Below are the code and all the weights of a small trained network. Each question names an input and a class and asks about switching units off, where a switched-off unit gives its printed mean instead of its output.

import numpy as np


def w(rows, s, z=0):
    codes = np.array(rows[::2]) - 128.0
    scale = np.full(codes.shape[1], s)
    scale[-1] = z or s
    return codes * scale


def norm(h):
    return h / np.sqrt((h * h).mean(-1, keepdims=True) + 1e-5)


def f(y):
    return y / 2 * (1 + np.tanh(0.7978845608 * (y + 0.044715 * y**3)))


def log_softmax(a):
    a = a - a.max(-1, keepdims=True)
    return a - np.log(np.exp(a).sum(-1, keepdims=True))


def net(x, mask):
    res = np.array(x, float).reshape(1, 8) / 4 @ E
    u = 0
    for l in range(3):
        y = f(norm(res) @ A[l][:, :-1].T + A[l][:, -1])
        res = res + np.where(mask[u : u + 11], y, B[l][:, -1]) @ B[l][:, :-1]
        u += 11
    return log_softmax(norm(res)[-1] @ U[:, :-1].T + U[:, -1])


A, B = {}, {}
E = w([
[68,82,34,150,161,209],'x0',
[123,128,128,126,127,129],'x1',
[157,87,110,109,67,139],'x2',
[128,127,130,126,128,127],'x3',
[88,109,81,183,109,30],'x4',
[129,124,130,129,132,128],'x5',
[148,147,49,2,173,84],'x6',
[72,108,162,93,119,120],'x7',
],0.0078)
A[0] = w([
[228,163,77,192,135,156,143],'L0N0',
[215,161,65,180,151,132,115],'L0N1',
[105,121,101,126,151,158,115],'L0N2',
[44,67,180,70,113,123,54],'L0N3',
[193,182,145,125,105,91,67],'L0N4',
[94,190,166,156,220,132,26],'L0N5',
[109,141,125,76,146,94,3],'L0N6',
[137,156,177,100,109,89,129],'L0N7',
[191,40,101,93,2,154,125],'L0N8',
[101,122,99,122,139,84,54],'L0N9',
[91,97,61,146,173,170,188],'L0N10',
],0.0087,0.0058)
B[0] = w([
[38,106,177,81,121,109,188],'L0N0',
[54,106,164,83,103,125,164],'L0N1',
[147,115,141,130,133,111,147],'L0N2',
[46,132,163,87,126,111,144],'L0N3',
[127,72,147,124,144,109,150],'L0N4',
[124,206,94,175,191,103,135],'L0N5',
[122,135,112,125,114,156,113],'L0N6',
[129,61,108,134,147,110,168],'L0N7',
[91,219,146,177,246,102,204],'L0N8',
[150,141,129,130,90,158,120],'L0N9',
[161,98,164,127,137,81,254],'L0N10',
],0.011,0.0049)
A[1] = w([
[117,90,205,213,110,105,151],'L1N0',
[88,125,46,141,171,191,87],'L1N1',
[88,50,50,152,160,222,86],'L1N2',
[114,114,137,98,118,131,100],'L1N3',
[160,155,147,133,118,123,100],'L1N4',
[112,114,59,137,143,182,90],'L1N5',
[165,184,170,49,115,255,2],'L1N6',
[162,90,106,96,152,86,109],'L1N7',
[50,98,58,140,168,187,95],'L1N8',
[138,126,99,102,117,108,98],'L1N9',
[36,133,154,90,91,139,87],'L1N10',
],0.0071,0.0064)
B[1] = w([
[144,154,85,41,99,154,254],'L1N0',
[186,142,148,135,132,54,121],'L1N1',
[195,77,178,117,140,54,134],'L1N2',
[121,123,126,138,130,138,120],'L1N3',
[134,121,118,140,128,112,114],'L1N4',
[188,138,136,158,135,76,111],'L1N5',
[254,106,119,125,175,210,133],'L1N6',
[123,121,124,139,72,159,151],'L1N7',
[180,133,198,113,138,39,140],'L1N8',
[137,134,133,143,87,168,117],'L1N9',
[100,111,144,106,144,153,138],'L1N10',
],0.0098,0.0056)
A[2] = w([
[152,131,153,155,226,77,81],'L2N0',
[155,157,12,56,166,120,4],'L2N1',
[136,2,140,159,170,125,83],'L2N2',
[64,114,40,129,27,50,203],'L2N3',
[190,179,188,130,116,118,33],'L2N4',
[133,92,176,225,57,220,96],'L2N5',
[187,141,182,42,179,221,110],'L2N6',
[101,42,72,175,191,191,70],'L2N7',
[96,99,200,251,87,171,137],'L2N8',
[140,67,58,4,155,132,145],'L2N9',
[82,238,113,177,242,114,8],'L2N10',
],0.0074,0.0045)
B[2] = w([
[141,162,161,143,100,138,165],'L2N0',
[122,166,114,102,81,115,143],'L2N1',
[142,167,187,108,78,121,148],'L2N2',
[166,106,132,152,180,206,254],'L2N3',
[139,95,96,128,112,76,121],'L2N4',
[129,157,57,67,83,114,145],'L2N5',
[106,78,71,229,131,114,230],'L2N6',
[149,138,145,142,111,85,120],'L2N7',
[140,175,38,10,125,77,157],'L2N8',
[111,172,150,148,55,136,239],'L2N9',
[139,184,164,150,118,157,175],'L2N10',
],0.011,0.0056)
U = w([
[147,183,9,21,43,125,99],'0',
[238,37,231,128,112,2,82],'1',
[121,131,150,143,133,169,254],'2',
[126,131,147,149,129,162,251],'3',
[164,53,74,205,220,183,51],'4',
[115,235,141,167,219,71,39],'5',
[118,123,156,133,120,166,185],'6',
[20,59,160,67,163,128,5],'7',
],0.0095,0.0064)

Each question gives the input, the list of numbers given to net, and the class t.
The units are the neurons (one row each of A and B). Each row of codes is followed by its name. A weight is (code - 128) times the scale printed after its matrix; where a second scale follows, it is the last column's (A, B and U).
mask holds one flag per neuron, layer by layer. A switched-off neuron (its flag False) gives its mean, the last column of its row in B, instead of its output. The means were averaged over made-up inputs and are rounded, as every weight is.
A unit's drop is (log p(t) with every unit on - log p(t) with that unit switched off) / (log p(t) with every unit on - log p(t) with every unit switched off).
The circuit of an input: a set's keep is (log p(t) with only the set's units on - log p(t) with every unit switched off) / (log p(t) with every unit on - log p(t) with every unit switched off). Starting from the 12 units with the biggest drops (on a tie, the unit counted first), units are removed one at a time, each time the one whose removal leaves the highest keep (on an exact tie, the one counted first), for as long as the keep stays at least 0.8.
circuit, biggest first: the units of the circuit, biggest drop first
unit that matters most: the unit with the biggest drop
top k neurons: the k neurons with the biggest drops, biggest first
top k neurons in layer l: the k neurons of layer l with the biggest drops, biggest first
drop when u is switched off: that unit's drop, to one decimal
input [-2,0,7,-5,3,7,5,5], class 5: circuit, biggest first : [L0N8]
input [3,7,4,8,3,-7,5,-4], class 3: top 2 neurons in layer 2 : [L2N3, L2N8]
input [8,-5,0,-1,6,-5,-7,-3], class 1: circuit, biggest first : [L1N2, L1N8, L2N2]
input [-5,3,-3,-5,-7,-1,-7,-5], class 0: top 3 neurons : [L2N5, L2N8, L2N3]
input [-7,-1,-6,-5,-3,-5,0,-8], class 7: top 4 neurons : [L0N0, L0N1, L0N10, L0N8]
input [-7,6,-8,6,4,7,8,4], class 0: circuit, biggest first : [L0N8, L0N10]
input [-2,-2,0,2,8,3,-6,0], class 4: top 2 neurons : [L2N3, L1N0]
input [-6,3,1,-8,4,-8,5,2], class 3: top 2 neurons : [L0N10, L2N3]
input [-5,-3,4,-4,6,2,-7,6], class 0: circuit, biggest first : [L2N8, L0N10]
input [-1,-4,-8,3,3,4,-8,7], class 0: circuit, biggest first : [L2N8, L0N8]
input [-7,1,0,-5,8,-4,-4,-5], class 4: top 2 neurons : [L2N3, L0N10]
input [-7,7,-7,-4,6,0,-8,3], class 0: top 2 neurons in layer 0 : [L0N8, L0N10]
input [2,6,-1,-6,3,-7,4,-1], class 6: circuit, biggest first : [L2N9, L1N0, L0N8, L2N3]
input [-4,-7,8,-4,2,6,0,-5], class 5: circuit, biggest first : [L0N8]
input [-5,-3,4,-4,4,7,5,-4], class 6: top 2 neurons : [L0N10, L1N0]
input [0,4,-7,1,0,3,-6,6], class 5: top 2 neurons in layer 0 : [L0N5, L0N0]
input [-1,-7,-4,4,-8,-2,6,7], class 4: top 4 neurons : [L2N6, L1N6, L1N0, L0N0]
input [-7,-2,-2,0,-6,4,-7,-5], class 0: top 2 neurons : [L2N5, L0N10]
input [8,3,-2,0,5,5,-6,8], class 1: top 2 neurons in layer 1 : [L1N2, L1N8]
input [5,-1,-3,6,1,-6,-8,-8], class 0: unit that matters most : L2N8
input [0,-2,-1,-5,-8,-3,-6,-6], class 4: top 4 neurons in layer 1 : [L1N6, L1N7, L1N0, L1N9]
input [7,5,-3,6,-4,-7,-4,-8], class 7: top 4 neurons in layer 0 : [L0N0, L0N1, L0N10, L0N7]
input [1,-6,3,-5,-2,-5,-6,7], class 7: top 2 neurons : [L0N3, L1N0]
input [3,3,-5,-2,1,-7,5,-4], class 6: top 3 neurons : [L1N0, L0N1, L2N8]
input [-4,-3,1,5,2,-1,4,-8], class 7: top 2 neurons : [L0N0, L0N1]
input [1,7,8,-2,-8,-6,3,-4], class 4: top 2 neurons in layer 1 : [L1N6, L1N0]
input [-5,2,5,-1,7,-7,1,6], class 4: unit that matters most : L2N3
input [2,2,5,0,-7,4,-4,5], class 4: top 2 neurons in layer 2 : [L2N6, L2N9]
input [-3,-5,2,5,-1,-6,6,-7], class 7: drop when L1N0 is switched off : 0.3
input [-3,5,7,0,5,4,1,-7], class 5: drop when L0N8 is switched off : 1.7
